The symbols move the points like this.
w540: γ>w390, β>w707, ω>w507, ψ>w862, λ>w5, ρ>w790
w967: γ>w980, β>w786, ω>w991, ψ>w738, λ>w275, ρ>w448
w541: γ>w11, β>w738, ω>w180, ψ>w985, λ>-, ρ>w617
w182: γ>w332, β>w887, ω>w261, ψ>w274, λ>w987, ρ>w88
w5: γ>w154, β>w510, ω>w390, ψ>w691, λ>w798, ρ>w507
w685: γ>w413, β>w167, ω>w490, ψ>w980, λ>w738, ρ>w652
w971: γ>w963, β>-, ω>w329, ψ>w497, λ>w198, ρ>w197
w151: γ>w329, β>-, ω>w197, ψ>w856, λ>w971, ρ>-
w275: γ>w617, β>w932, ω>w980, ψ>w772, λ>w586, ρ>w991
w887: γ>w30, β>w5, ω>w677, ψ>w88, λ>w451, ρ>w691
w198: γ>w702, β>w458, ω>w963, ψ>w901, λ>w787, ρ>w329
w738: γ>w967, β>w448, ω>w413, ψ>w617, λ>w772, ρ>w490
w786: γ>w652, β>w274, ω>w630, ψ>w448, λ>w932, ρ>w438
w274: γ>w182, β>w88, ω>w556, ψ>w438, λ>w134, ρ>w257
w707: γ>w527, β>w665, ω>w241, ψ>w790, λ>w510, ρ>w161
w510: γ>w15, β>w372, ω>w527, ψ>w507, λ>w381, ρ>w241
w438: γ>w274, β>w257, ω>w90, ψ>w987, λ>w630, ρ>w451
w449: γ>w197, β>-, ω>-, ψ>w458, λ>w151, ρ>-
w963: γ>w856, β>-, ω>w458, ψ>w971, λ>w702, ρ>-
w257: γ>w88, β>w473, ω>w57, ψ>w451, λ>w556, ρ>w798
w30: γ>w57, β>w154, ω>w798, ψ>w887, λ>w257, ρ>w5
w856: γ>w151, β>-, ω>w449, ψ>w963, λ>w497, ρ>-
w451: γ>w257, β>w798, ω>w30, ψ>w261, λ>w90, ρ>w677
w665: γ>w123, β>w787, ω>w208, ψ>w161, λ>w372, ρ>w47
w790: γ>w707, β>w161, ω>w166, ψ>w15, λ>w507, ρ>w989
w862: γ>w540, β>w790, ω>w476, ψ>w154, λ>w691, ρ>w15
w390: γ>w381, β>w527, ω>w510, ψ>w540, λ>w154, ρ>w707
w57: γ>w667, β>w862, ω>w473, ψ>w30, λ>w88, ρ>w154
w798: γ>w473, β>w381, ω>w154, ψ>w677, λ>w57, ρ>w390
w329: γ>w458, β>-, ω>-, ψ>w151, λ>w963, ρ>-
w413: γ>w991, β>w611, ω>w448, ψ>w685, λ>w967, ρ>w167
w332: γ>w90, β>w30, ω>w451, ψ>w182, λ>w438, ρ>w887
w597: γ>w586, β>w980, ω>w275, ψ>w11, λ>w985, ρ>w967
w556: γ>w261, β>w667, ω>w88, ψ>w90, λ>w182, ρ>w57
w241: γ>w372, β>w208, ω>w665, ψ>w166, λ>w527, ρ>w999
w166: γ>w241, β>w999, ω>w161, ψ>w828, λ>w707, ρ>w380
w722: γ>w47, β>w971, ω>w901, ψ>w368, λ>w999, ρ>w497
w96: γ>w985, β>w275, ω>w597, ψ>-, λ>-, ρ>w772
w828: γ>w166, β>w380, ω>w989, ψ>w527, λ>w790, ρ>w123
w586: γ>w180, β>w685, ω>w617, ψ>w597, λ>w541, ρ>w980
w90: γ>w556, β>w57, ω>w257, ψ>w332, λ>w274, ρ>w30
w458: γ>w449, β>-, ω>-, ψ>w329, λ>w856, ρ>-
w507: γ>w510, β>w241, ω>w707, ψ>w476, λ>w390, ρ>w166
w190: γ>w901, β>w151, ω>w497, ψ>w787, λ>w722, ρ>w856
w652: γ>w167, β>w182, ω>w134, ψ>w786, λ>w490, ρ>w274
w381: γ>w476, β>w828, ω>w15, ψ>w390, λ>w862, ρ>w527
w88: γ>w887, β>w691, ω>w667, ψ>w257, λ>w261, ρ>w473
w497: γ>w971, β>w197, ω>w151, ψ>w702, λ>w901, ρ>w449
w208: γ>w368, β>w702, ω>w787, ψ>w999, λ>w123, ρ>w198
w527: γ>w828, β>w123, ω>w372, ψ>w707, λ>w15, ρ>w665
w630: γ>w134, β>w556, ω>w274, ψ>w611, λ>w652, ρ>w90
w667: γ>w677, β>w540, ω>w691, ψ>w57, λ>w887, ρ>w862
w372: γ>w989, β>w368, ω>w123, ψ>w241, λ>w828, ρ>w208
w15: γ>w790, β>w989, ω>w828, ψ>w510, λ>w476, ρ>w372
w787: γ>w190, β>w856, ω>w702, ψ>w47, λ>w368, ρ>w963
w197: γ>-, β>-, ω>-, ψ>w449, λ>w329, ρ>-
w134: γ>w987, β>w261, ω>w182, ψ>w630, λ>w167, ρ>w556
w490: γ>w448, β>w987, ω>w167, ψ>w932, λ>w413, ρ>w134
w901: γ>w198, β>w329, ω>w971, ψ>w190, λ>w47, ρ>w151
w932: γ>w490, β>w134, ω>w652, ψ>w991, λ>w685, ρ>w630
w476: γ>w507, β>w166, ω>w790, ψ>w381, λ>w540, ρ>w828
w677: γ>w798, β>w390, ω>w5, ψ>w667, λ>w30, ρ>w540
w989: γ>w161, β>w722, ω>w380, ψ>w372, λ>w166, ρ>w368
w691: γ>w5, β>w507, ω>w540, ψ>w473, λ>w677, ρ>w476
w11: γ>w597, β>w967, ω>w772, ψ>w541, λ>w96, ρ>w738
w123: γ>w380, β>w190, ω>w368, ψ>w665, λ>w989, ρ>w787
w999: γ>w208, β>w198, ω>w47, ψ>w380, λ>w665, ρ>w901
w161: γ>w665, β>w47, ω>w999, ψ>w989, λ>w241, ρ>w722
w702: γ>w497, β>w449, ω>w856, ψ>w198, λ>w190, ρ>w458
w473: γ>w691, β>w476, ω>w862, ψ>w798, λ>w667, ρ>w381
w991: γ>w932, β>w630, ω>w786, ψ>w413, λ>w980, ρ>w611
w368: γ>w722, β>w497, ω>w190, ψ>w208, λ>w380, ρ>w702
w380: γ>w999, β>w901, ω>w722, ψ>w123, λ>w161, ρ>w190
w980: γ>w685, β>w652, ω>w932, ψ>w967, λ>w617, ρ>w786
w987: γ>w438, β>w451, ω>w332, ψ>w134, λ>w611, ρ>w261
w985: γ>w541, β>w617, ω>w586, ψ>w96, λ>-, ρ>w275
w772: γ>w275, β>w991, ω>w967, ψ>w180, λ>w597, ρ>w413
w448: γ>w786, β>w438, ω>w611, ψ>w490, λ>w991, ρ>w987
w611: γ>w630, β>w90, ω>w438, ψ>w167, λ>w786, ρ>w332
w154: γ>w862, β>w15, ω>w381, ψ>w5, λ>w473, ρ>w510
w180: γ>w772, β>w413, ω>w738, ψ>w586, λ>w11, ρ>w685
w261: γ>w451, β>w677, ω>w887, ψ>w556, λ>w332, ρ>w667
w47: γ>w787, β>w963, ω>w198, ψ>w722, λ>w208, ρ>w971
w617: γ>w738, β>w490, ω>w685, ψ>w275, λ>w180, ρ>w932
w167: γ>w611, β>w332, ω>w987, ψ>w652, λ>w448, ρ>w182

The rows follow the links: the fewer symbols apart two points are, the more alike their rows tend to be.

Each row is also shifted at random along 6 hidden directions that mean nothing.

Some points, each with a row of numbers:
w967
[-26,   9,  22,   9, -21, -28,  -5,  -7,   0,  -5,   4, -16, -20,  10,  11,   6,   8, -11, -19,  22, -12, -21,   5,  22,  14,  10,  14,  10,   4, -33,  -1, -32,   8,  19,  -3,   6,  13,  34,   3,  31,   6,  -9,  22, -10,   4,  -2,  20,  -8, -29,  -5]
w90
[ 59,   3, -16,  14,  41,  65,   1,  -5, -13,  34,  23,   7, -27,  16,   4, -44,  11,  14, -12,  -8,  17,  19,   0, -42, -20,   9,   7,  29, -21,   7, -19, -13,   1,  -7,  12,  12,  13,   6,  20, -10,  -5,  12, -29,  10,   4,  10,  -4,  -2,  15,  -8]
w257
[-61,  11,  -6,  -8,  -6, -30,  -3,  -5,   3,  30, -14,   9, -18,   8,   9, -11,   6, -11,  -3, -21,  14,   6, -18, -16,  17,   7,   2,  11,  -6, -17, -16,   0,  16,  13,   3,  10,  11,  37,  14, -12,  16,  -6, -32,   2,  -5, -11, -22,  23,  17,  -4]
w476
[-55, -15,   9, -23, -27, -93, -15,  -2,   0, -31, -31,  -6,  19, -16, -23,  39,  -9,   0,   7,  -1, -28,  10,  -2,  61, -29,  -5, -10, -25,  23,   8,   6,   5, -27,  20, -21, -32, -13, -26, -18,   2,  16,  -8,  34,  -5, -16,  -8,   8,   5, -29,   8]
w198
[ 51,   2, -16,   9,  22, -13,  -1,   6,   2,   6, -21,  14,  19, -19,   8,  10,  -5, -11,  12, -18,  14,  38,   0, -18,  10,  -3, -20, -10,  -1, -33,  -2,  28,  23,  10,  -2,  24,  -2,   0,  -2, -24,   8,  15, -15,   5,   9,  -6, -24,  15,  34,   6]
w862
[-57, -20,   7, -31, -22, -35,  -5, -18, -15, -22, -26,  14,   8,   0, -34,  15,  -3,   4,  -6, -11, -17,   5,  -9,  45, -29,  -4,  -7, -17,  13,  25,   9,   7, -35,   3, -29, -31, -21, -25, -10,  -5,   1, -10,  21,  -7, -20,   2,   7,  12, -28,   7]
w451
[-76,  -2, -14,  -9,   7,  92,  -2,  -6,   2,  31,  10,  20, -17,   8,  -3, -32,  -7,   0,   0, -16,  11,  13,   1, -37, -16, -18,   3,  13, -25,  34, -12,   5, -14, -23,  17,   1,  -9,  -3,  10, -10, -30, -13, -39,  22,   6,  17, -15,   6,  18,  -6]
w597
[ 76, -17,  -6,   7, -40,  56,  27,  -9,  -2, -11,  29,  21, -19,  32,   4, -25,  10,   4, -45,  29,  -3, -47,  21,   5,  30,   0,  29,  14,   8,  52,  23, -33,   7, -24, -20, -19, -45, -33,  23,  33, -16, -35,  -6,  42, -33,   6,  20, -11, -18, -11]
w390
[ 25, -13,  20, -27, -34, -65,   0, -18, -13, -30, -25,   5,   9,   3, -25,  27,   3,  -1, -10,   3, -17, -13, -12,  56,  -5,   5,  -4, -15,  22,  -1,  15,   0, -20,  18, -35, -22, -11,  -6,  -8,   7,  10, -11,  37, -18, -19,  -4,  15,   8, -36,   8]
w241
[-34,   0,  -1,   3,   7, -10,  -7,  21,  17, -15,   2, -22,  25, -26,  -1,  22, -17,   5,  35,   3,  -9,   3,   5,   4, -17, -13,  -9, -19,   4,  14,   2,  17, -15, -10,  21, -11,   4, -20, -22,  -6,  -5,   8,  13,  -5,  14,  -2,  -1, -13,   4,   6]
w738
[-55,   0,   7,  17,  -1,  32,   6,  -3,  -2,  -4,  22,  -5, -12,  12,   8, -10,   8,   1, -18,  22,  -4, -14,  15,  -1,   7,   5,  14,  13,  -1,  -4,   6, -25,   5,  -4,   1,   5,  -1,   0,   6,  22,  -7,  -3,  12,   5,   2,   8,  19, -16, -15,  -7]
w274
[ 15,   4,  -1, -10, -39,  32,  -4,   8,  25,  18,  20,  -5, -23,  10,  11, -14, -10,  -6,  -1,   8,  -4, -39,   4, -12,  13, -16,  23,  10, -11,  47,  -5, -17,  -5, -21,  26, -16, -11,  10,   8,  20, -20, -36, -29,  28,  -2,   3,  -2,  -6,  -2, -13]
w15
[ -8, -20,  -4,  12,   9,  52,   2,  10,   3, -32,   8,  -1,  28, -19,  -5,  18, -15,   4,   5,  18, -14,  16,  35,  10, -19, -21,  -7, -19,   8,  19,  22,  10, -11, -17,  -1, -10, -32, -62, -19,   7, -24,   2,  22,  22,   9,  17,  10, -18,  -4,   7]
w275
[-57,  -4,   9,  -7, -34, -36,   4,  -2,   3, -10,  10,  -7, -18,  19,  -4,  -2,   7,   7, -18,  15, -12, -37,  -2,  25,   5,   8,  19,   6,   9,  26,   5, -27,  -7,   1,  -8, -25,  -4,   2,   8,  20,   8, -20,  11,   6, -22,  -5,  18,  -5, -28,  -5]
w999
[-45,   4, -16,   8,  38,   3, -13,  21,  12,   9,  -6, -13,  22, -31,   3,   8, -17,   5,  40, -16,   3,  41,   2, -22, -33, -13, -19, -14,  -9,  -1, -14,  29,  -8,  -5,  28,   4,  13, -15, -17, -26,  -1,  21, -12,  -2,  25,   1, -19,  -1,  26,   5]
w786
[ 39,  11,  18,  18, -13,  20, -17,   0,   9,   6,  10, -20, -23,   4,  22,   1,  -2, -18, -14,  29, -14,  -4,  24,   4,   2,  -4,  14,  12,  -9, -37,  -6, -32,  10,  19,  18,  17,   9,  27,  -3,  38, -12, -14,  12,   9,  25,  10,  14, -16, -20,  -6]
w261
[-19,  -9, -31, -12,   0, -50, -17,   7,   1,  28,  -9,   8, -20,   4, -11, -24,  -2,  11,  -5, -24,  -4,  34,  -7,   1, -49,   0,   1,   9,  -6,  48, -25,  -9, -17,   9,   6, -30,  -9, -25,  15, -16,  21, -14, -41,  37, -25, -10, -18,  17,   6,  -5]
w971
[107, -16, -31,  -7,  10, -42,  17,   8,  -6,  -6,  -7,  20,  19,   0, -17,  -7,   4,  21,   6, -22,  10,   7, -16,  -2,  -6,   6, -12,  -8,  15,  49,   6,  21,  -4, -14, -20, -26, -19, -46,   8, -35,  23,   9, -19,  14, -37, -18, -14,  14,  22,   7]
w901
[-33,  -7, -13, -33, -23, -53,  -8,  10,  17,   0, -23,   4,  19, -17, -16,  14, -17,   1,  34, -30,  -1,  -2, -22,   9, -14, -18, -13, -22,   4,  50,  -4,  31, -23, -12,   8, -32, -10, -15, -10, -27,   5, -12, -21,   5, -13, -12, -23,  19,  14,   7]
w985
[ 41, -20, -22,  19,  19, -15,  -8,  -9, -19,   9,  -2,  14, -23,  12,  -4, -22,  15,   8, -45,   7, -10,  60,  27,  13, -45,  12,   1,  20,  -1,  -5, -13, -37,   2,  28, -20,  -4, -21, -40,  18,   9,  20,  -3,  -6,  43, -21,   2,  10,   2, -13,  -7]
w458
[ 52, -21,  -2, -39,  -7,  37,   0, -17, -13, -13, -17,  24,  14,  -5, -38,   4, -13,  11,  10, -24,  -8,   6,  -9,  16, -38, -16, -11, -19,   0,  53,  11,  27, -49, -21, -16, -29, -26, -40, -13, -20, -21,  -8,   4,  -3, -13,  16,  -4,  10,  -8,   7]
w123
[ 64,   0, -13,   2,   5, -57,  -6,  23,  17,  -4,  -6, -15,  17, -20,  -1,  15, -11,   7,  27,  -6,  -4,  11,  -3,   5, -16,  -4,  -9, -13,   9,  16,  -7,  13,  -3,   1,  13, -18,   3, -20,  -9, -13,  17,   6,  -5,   6,  -1, -13,  -8,   1,  12,   6]
w438
[ 58,   6, -22,  21,  46,  17,   6,  10,  -9,  27,  38, -14, -24,  16,  -1, -47,  17,  35,  -4,  -4,  10,   6,  -7, -32, -30,  20,  12,  29, -14,  34, -23, -24,  -5, -10,  20, -11,  26,  -8,  18, -13,  18,  20, -25,   3, -10,  -3,   3, -12,   8,  -8]
w980
[ 11,   4,  -2,  19,  29,   0,  21,   1, -18,  -3,  40, -17, -17,  28,  -7, -33,  26,  40, -18,  15,   4, -33, -11,  -4,  -3,  35,  19,  23,   4,  26,  -3, -30,  -4, -13,  -3, -16,  24,  -7,  17,   5,  21,  21,  12, -19, -21,  -7,  27, -20, -16,  -6]
w473
[ 50,  -5, -11,   2,  49,  11,  37, -23, -47,   1,  15,  27,  -2,  34, -23, -39,  35,  39, -23, -19,  27,  -5, -33, -17,   7,  42,  -4,  19,   7,   7,   6,   1,   1, -11, -43,   3,  16,  -5,  25, -33,  27,  39,   3, -38, -36,  -6,  10,   8,   6,   3]
w991
[ 80,   3,  -2,  41,  23,  13,  11,   7,  -6,  -1,  33, -14, -16,  14,  20, -17,  20,  11, -29,  32,   1,  -4,  20,  -9,  10,  21,  15,  22,   3, -24,  -1, -37,  29,   8,   1,  15,  10,  -1,  15,  23,  12,  12,  13,   7,  -1,   0,  22, -21,  -8,  -7]

Where do the symbols, taken in turn from left to right, take each start?
Answer with the point's name.
[-64,   0,  -2,  26,  30,   1,  -2,  21,   8, -19,   2, -18,  29, -29,   7,  25, -11,   1,  23,  11,  -5,  27,  18,  -1, -10,  -7, -14, -18,   6, -26,   6,  14,   8,   2,   9,  11,   4, -27, -21,  -4,   0,  27,  22,  -5,  23,   4,   3, -14,  11,   8]
ω ω ρ: w47
[-14, -12,  13, -30, -42, -23, -15, -30, -11,  -1, -44,  30,  -9,   4, -12,  16,  -1, -30, -25, -11, -11,  19,   0,  34,   2,  -9,  -7,  -6,   5, -24,   4,   1,  -6,  24, -31,   2, -26,  13,   0,   6,  -5, -28,   4,   9,  -9,   5,  -5,  28, -18,   0]
ρ γ γ β: w166
[-38,  -5,  18, -23,  -5,  18,  30, -18, -21, -25,  10,   8,  12,  19, -24,  -1,  11,  21,   1,  -1,   7, -54, -27,  13,  24,  11,   2,  -8,  12,  30,  24,  13, -20, -27, -27, -16,   5,  -1,  -2,  -9,  -5,  11,  26, -42, -20,   1,  15,  -3, -16,   6]
λ λ β λ λ: w691
[-75,  -5,   4,  11,  -4,  67,   9,  -2,   0,  -5,  26,   2, -11,  15,   7, -14,   3,   4, -18,  23,  -4, -19,  21,  -6,   6,  -4,  16,   8,  -4,  15,  10, -21,  -1, -16,   4,   1, -14, -12,   3,  22, -21,  -8,   7,  14,   2,  13,  18, -17, -14,  -7]
ρ ψ ω ψ: w448
[-37,  -7,  14, -12,   9,   1,  14, -10, -19, -27,   3,   2,  15,   4, -24,   6,   6,  20,   5,   0,  -2, -19, -15,  19,  -6,  10,  -4, -12,  12,  12,  15,  11, -23, -12, -22, -16,   5, -14,  -9, -10,   0,  17,  32, -37, -12,   2,  15,  -6, -17,  10]
ρ ψ ρ: w161
[ -8,  15,  -7,   4,  -1,  33,  39,  28,  23, -11,  41, -20,  30,  -2,  11,  -5,  -7,  26,  44,   3,  22, -85, -24, -40,  53,  -4,   9, -10,   6,  63,  21,  30,   5, -60,  26, -14,  16,  -2,  -4, -14, -10,  12, -12, -23,  -4, -11,  -4, -18,  30,   3]
β γ λ ρ γ: w971
[-24,  -6, -26,   6,  48,   4,  17,  29,   3, -10,  32, -22,  27, -13, -18, -13,  -4,  55,  41, -11,   6, -12, -15, -19, -39,   7,  -5,  -9,   6,  76,  -1,  19, -33, -41,  21, -39,  17, -58,  -9, -34,   9,  35,  -2, -14, -11,  -6,   2, -20,  16,   8]
γ ρ ω ω γ: w971
[-13, -19, -11,   2,  30,  19,  15, -16, -29, -16,  -3,  24,  12,   5, -20,  -8,  13,  16, -19,  -7,   4,  26,   2,   3, -15,  10, -11,   0,   8,   3,  11,   7,  -8,  -4, -34,  -2, -16, -39,   3, -17,   4,  18,  13,  -5, -16,   9,   7,   4,  -2,   5]
ω ρ ρ β λ: w368
[ 66, -11,  -6,  10,  47,  -7,  13, -24, -43,  -8, -13,  24,  -2,  14, -17, -11,  27,  14, -33,  -9,   9,  45,  -2,   5, -13,  30, -16,   9,   9, -44,   3,  -2,  10,  22, -43,  19,   4, -12,   9, -17,  25,  35,  18, -20, -16,   0,   8,  10,  -3,   6]
ρ β ω: w665
[-50,  -2,   6, -39, -47, -18,  -5,  21,  35, -17,   3, -21,  22, -16, -15,  21, -31,  11,  50,  -4, -18, -55, -16,  18, -13, -28,   8, -27,   5,  90,   8,  23, -46, -38,  28, -54,  -8, -21, -23,  -3, -19, -24,   0,  -4,  -5,  -3,  -3,  -8,  -7,   5]
ρ γ ω ψ: w901
[ 83,  -1,  16,   0, -34,  37,  30, -27, -15, -18,  -7,  35,   4,  21,  12,   6,  14, -25, -39,  15,  15, -33,   3,   0,  82,   4,   4,   2,  12, -42,  34,   1,  42,  -1, -39,  33, -24,  23,  15,  19, -12, -14,  12,  -1, -13,   1,   7,  10,   1,   0]
ψ ρ β β: w380
[ 44,  16,  24,   4, -19, -94, -13,  -1,   2,   2,   0, -35, -27,  13,   8,   6,  15,  -2, -13,  19, -14, -24, -11,  30,   4,  24,  15,  14,   6, -38, -15, -40,   9,  34,   6,  -2,  37,  50,   5,  27,  33,  -4,  22, -24,  -1, -15,  19,  -7, -33,  -6]
ω ψ ψ λ: w932
[-39,  -2,   7,  10,  20,  41,   8,   7,  -2, -24,  13, -10,  27, -14,  -2,  14,  -7,  10,  20,  13,  -3,  -5,  12,  -3,  -1,  -7,  -7, -16,   2,   0,  16,  16,  -9, -17,   5,   5,   1, -23, -20,   0, -16,  17,  27, -18,  18,  11,   9, -20,   0,   7]
ρ γ λ β β: w702
[ 81,  -8,   0,  -3,  -9,  36,  26,  16,   8, -33,  31, -11,  23,   0,  -8,   4,  -8,  25,  19,  17,  -3, -54,   1,   1,  12,  -7,  11, -15,  13,  67,  23,   8, -21, -43,   5, -33, -13, -43,  -8,   5, -17,  -1,  17,  -4, -12,   3,  15, -23,  -6,   3]
λ γ λ λ: w381
[-76,  -1,  12,   9,  17,  92, -28,  -1,   4,  12,  16, -16, -20,  -6,   0, -10, -14,  -5,   0,  18, -21,  32,  35,  -6, -54, -20,   6,   6, -26,  -6, -17, -20, -28,   1,  30,   6,   3,  -6, -15,  25, -37,  -6,   8,  11,  38,  32,  14, -21, -22,  -5]
ρ ψ ψ: w630
[ 91, -11,  -8, -18,  -3,  30,  -5, -23, -17,  22,  -8,  28, -28,  21, -16, -30,   8,   2, -29, -17,   2,  20,  -6,   1, -27,   1,   4,  16, -11,  22, -10, -10, -17,   2, -15,  -7, -14,  -5,  16,  -7,  -5, -16, -23,  19, -18,   9,  -5,  16,  -5,  -5]
ψ ρ β: w381
